Below are the code and all the weights of a small trained network. Each question names an input and a target symbol and asks about switching units off, where a switched-off unit gives its printed mean instead of its output.

import numpy as np


def w(rows, s, z=0):
    codes = np.array(rows[::2]) - 128.0
    scale = np.full(codes.shape[1], s)
    scale[-1] = z or s
    return codes * scale


def norm(h):
    return h / np.sqrt((h * h).mean(-1, keepdims=True) + 1e-5)


def f(y):
    return y / 2 * (1 + np.tanh(0.7978845608 * (y + 0.044715 * y**3)))


def softmax(a):
    e = np.exp(a - a.max(-1, keepdims=True))
    return e / e.sum(-1, keepdims=True)


def log_softmax(a):
    a = a - a.max(-1, keepdims=True)
    return a - np.log(np.exp(a).sum(-1, keepdims=True))


def net(x, mask):
    ids = ['αγδεζηθλμξπσφψ'.index(c) for c in x.split()]
    T = len(ids)
    res = E[ids] + P[:T]
    u = 0
    for l in range(2):
        r = norm(res)
        for j in range(2):
            rows = slice(3 * j, 3 * j + 3)
            q, k, v = (r @ M[l][rows].T for M in (Q, K, V))
            z = softmax(np.where(np.tri(T) > 0, q @ k.T / 3**0.5, -1e9)) @ v
            o = O[l][rows]
            res = res + np.where(mask[u + j], z, o[:, -1]) @ o[:, :-1]
        u += 2
        y = f(norm(res) @ A[l][:, :-1].T + A[l][:, -1])
        res = res + np.where(mask[u : u + 4], y, B[l][:, -1]) @ B[l][:, :-1]
        u += 4
    return log_softmax(norm(res)[-1] @ U[:, :-1].T + U[:, -1])


Q, K, V, O, A, B = {}, {}, {}, {}, {}, {}
E = w([
[104,192,103],'α',
[69,124,83],'γ',
[96,160,45],'δ',
[147,209,4],'ε',
[165,130,75],'ζ',
[192,98,150],'η',
[204,96,137],'θ',
[179,131,96],'λ',
[83,237,61],'μ',
[198,159,105],'ξ',
[102,85,126],'π',
[203,92,150],'σ',
[237,75,149],'φ',
[79,241,179],'ψ',
],0.017)
P = w([
[147,129,151],'0',
[189,9,89],'1',
[45,83,157],'2',
[177,141,132],'3',
[195,8,84],'4',
[41,89,161],'5',
[181,146,129],'6',
[202,7,77],'7',
[38,93,165],'8',
[178,139,125],'9',
],0.011)
Q[0] = w([
[167,219,124],'L0H1',
[168,118,211],'L0H1',
[179,131,68],'L0H1',
[134,11,66],'L0H2',
[21,117,169],'L0H2',
[117,91,115],'L0H2',
],0.013)
K[0] = w([
[137,194,194],'L0H1',
[89,127,117],'L0H1',
[156,93,205],'L0H1',
[116,6,86],'L0H2',
[38,129,136],'L0H2',
[104,119,149],'L0H2',
],0.015)
V[0] = w([
[171,162,144],'L0H1',
[157,126,101],'L0H1',
[59,81,151],'L0H1',
[164,53,142],'L0H2',
[255,189,34],'L0H2',
[137,137,92],'L0H2',
],0.0078)
O[0] = w([
[198,13,78,129],'L0H1',
[75,150,85,183],'L0H1',
[155,156,123,84],'L0H1',
[254,185,145,242],'L0H2',
[148,35,158,253],'L0H2',
[76,114,6,156],'L0H2',
],0.0067,0.0029)
A[0] = w([
[216,98,253,142],'L0N1',
[212,210,142,109],'L0N2',
[130,88,34,111],'L0N3',
[142,121,147,5],'L0N4',
],0.011,0.0031)
B[0] = w([
[7,253,17,255],'L0N1',
[17,223,253,173],'L0N2',
[251,177,166,211],'L0N3',
[3,75,142,112],'L0N4',
],0.006,0.0064)
Q[1] = w([
[8,93,203],'L1H1',
[134,113,196],'L1H1',
[33,119,242],'L1H1',
[114,88,183],'L1H2',
[146,43,90],'L1H2',
[85,207,23],'L1H2',
],0.013)
K[1] = w([
[69,49,34],'L1H1',
[74,149,77],'L1H1',
[26,55,141],'L1H1',
[229,254,59],'L1H2',
[130,172,83],'L1H2',
[87,85,105],'L1H2',
],0.014)
V[1] = w([
[135,149,189],'L1H1',
[250,101,155],'L1H1',
[118,137,91],'L1H1',
[56,93,194],'L1H2',
[77,117,145],'L1H2',
[221,124,203],'L1H2',
],0.012)
O[1] = w([
[137,127,44,86],'L1H1',
[208,237,49,171],'L1H1',
[160,140,254,169],'L1H1',
[108,156,184,85],'L1H2',
[142,82,147,134],'L1H2',
[154,135,180,3],'L1H2',
],0.0068,0.0069)
A[1] = w([
[101,182,246,141],'L1N1',
[61,1,245,252],'L1N2',
[75,118,161,174],'L1N3',
[142,86,192,74],'L1N4',
],0.01,0.002)
B[1] = w([
[155,91,105,186],'L1N1',
[184,145,126,252],'L1N2',
[140,164,115,162],'L1N3',
[110,157,9,106],'L1N4',
],0.015,0.0035)
U = w([
[122,179,219,186],'α',
[101,119,141,190],'γ',
[167,132,103,101],'δ',
[144,225,148,71],'ε',
[159,193,126,46],'ζ',
[91,40,58,120],'η',
[158,79,104,90],'θ',
[155,181,141,99],'λ',
[109,112,58,94],'μ',
[136,88,145,115],'ξ',
[190,187,247,140],'π',
[128,78,168,252],'σ',
[50,141,4,82],'φ',
[76,78,141,220],'ψ',
],0.017,0.011)

Each question gives the input, a string of symbols that net reads in full, and the target symbol t.
The units are the heads (3 rows each of Q, K, V and O) and the neurons (one row each of A and B). Each row of codes is followed by its name. A weight is (code - 128) times the scale printed after its matrix; where a second scale follows, it is the last column's (O, A, B and U).
mask holds one flag per unit, layer by layer, with each layer's heads first. A switched-off unit (its flag False) gives its mean, the last column of its rows in O or B, instead of its output. The means were averaged over made-up inputs and are rounded, as every weight is.
A unit's drop is (log p(t) with every unit on - log p(t) with that unit switched off) / (log p(t) with every unit on - log p(t) with every unit switched off).
The circuit of an input: a set's keep is (log p(t) with only the set's units on - log p(t) with every unit switched off) / (log p(t) with every unit on - log p(t) with every unit switched off). Starting from all 12 units, units are removed one at a time, each time the one whose removal leaves the highest keep (on an exact tie, the one counted first), for as long as the keep stays at least 0.8.
circuit, biggest first: the units of the circuit, biggest drop first
most important unit: the unit with the biggest drop
k most important neurons: the k neurons with the biggest drops, biggest first
top k neurons in layer l: the k neurons of layer l with the biggest drops, biggest first
which heads matter: for each layer, one digit per head in row order, 1 if its drop is at least 0.15 and else 0, layers parted by /
drop when u is switched off: that unit's drop, to one decimal
input δ δ μ μ, target φ: circuit, biggest first	(L0H2)
input δ δ λ, target π: which heads matter	11 / 00
input ψ ψ θ, target α: which heads matter	01 / 01
input θ ξ γ δ σ φ λ ψ θ γ, target π: circuit, biggest first	(L0N3, L1H2)
input μ ψ θ, target α: 2 most important neurons	(L0N1, L1N2)
input γ μ α δ δ δ δ ψ σ, target α: which heads matter	11 / 11
input δ σ σ, target φ: which heads matter	00 / 00
input π θ ψ γ ψ μ η μ λ, target π: 2 most important neurons	(L0N2, L1N2)
input θ δ ψ ψ π ζ μ η δ π, target α: circuit, biggest first	(L0H2, L0N2, L0H1)
input ψ μ θ π α, target π: circuit, biggest first	(L0H2, L0N1, L0N2)
input π ψ η, target α: which heads matter	11 / 01
input δ η φ π δ ξ π, target α: circuit, biggest first	(L0H2, L0N2, L1H1)
input θ δ δ ε θ π, target σ: 2 most important neurons	(L0N1, L1N2)
input γ ψ φ, target α: most important unit	L0H2
input θ ψ η, target α: top 3 neurons in layer 1	(L1N2, L1N3, L1N4)
input ξ γ π ψ ξ π, target σ: 2 most important neurons	(L0N1, L0N3)
input η η σ φ γ η σ δ γ, target ψ: 2 most important neurons	(L0N3, L0N1)
input ζ λ δ δ μ φ, target φ: top 2 neurons in layer 0	(L0N1, L0N3)
input π π η γ, target α: top 2 neurons in layer 1	(L1N2, L1N4)
input θ λ δ δ ε θ, target φ: top neuron in layer 0	(L0N1)
input θ σ θ ε δ σ, target φ: top 2 neurons in layer 0	(L0N1, L0N3)
input θ ψ δ γ δ θ, target φ: drop when L0N2 is switched off	0.0
input π π α γ, target α: drop when L1N4 is switched off	0.1
input δ ψ σ, target α: drop when L0H2 is switched off	2.1
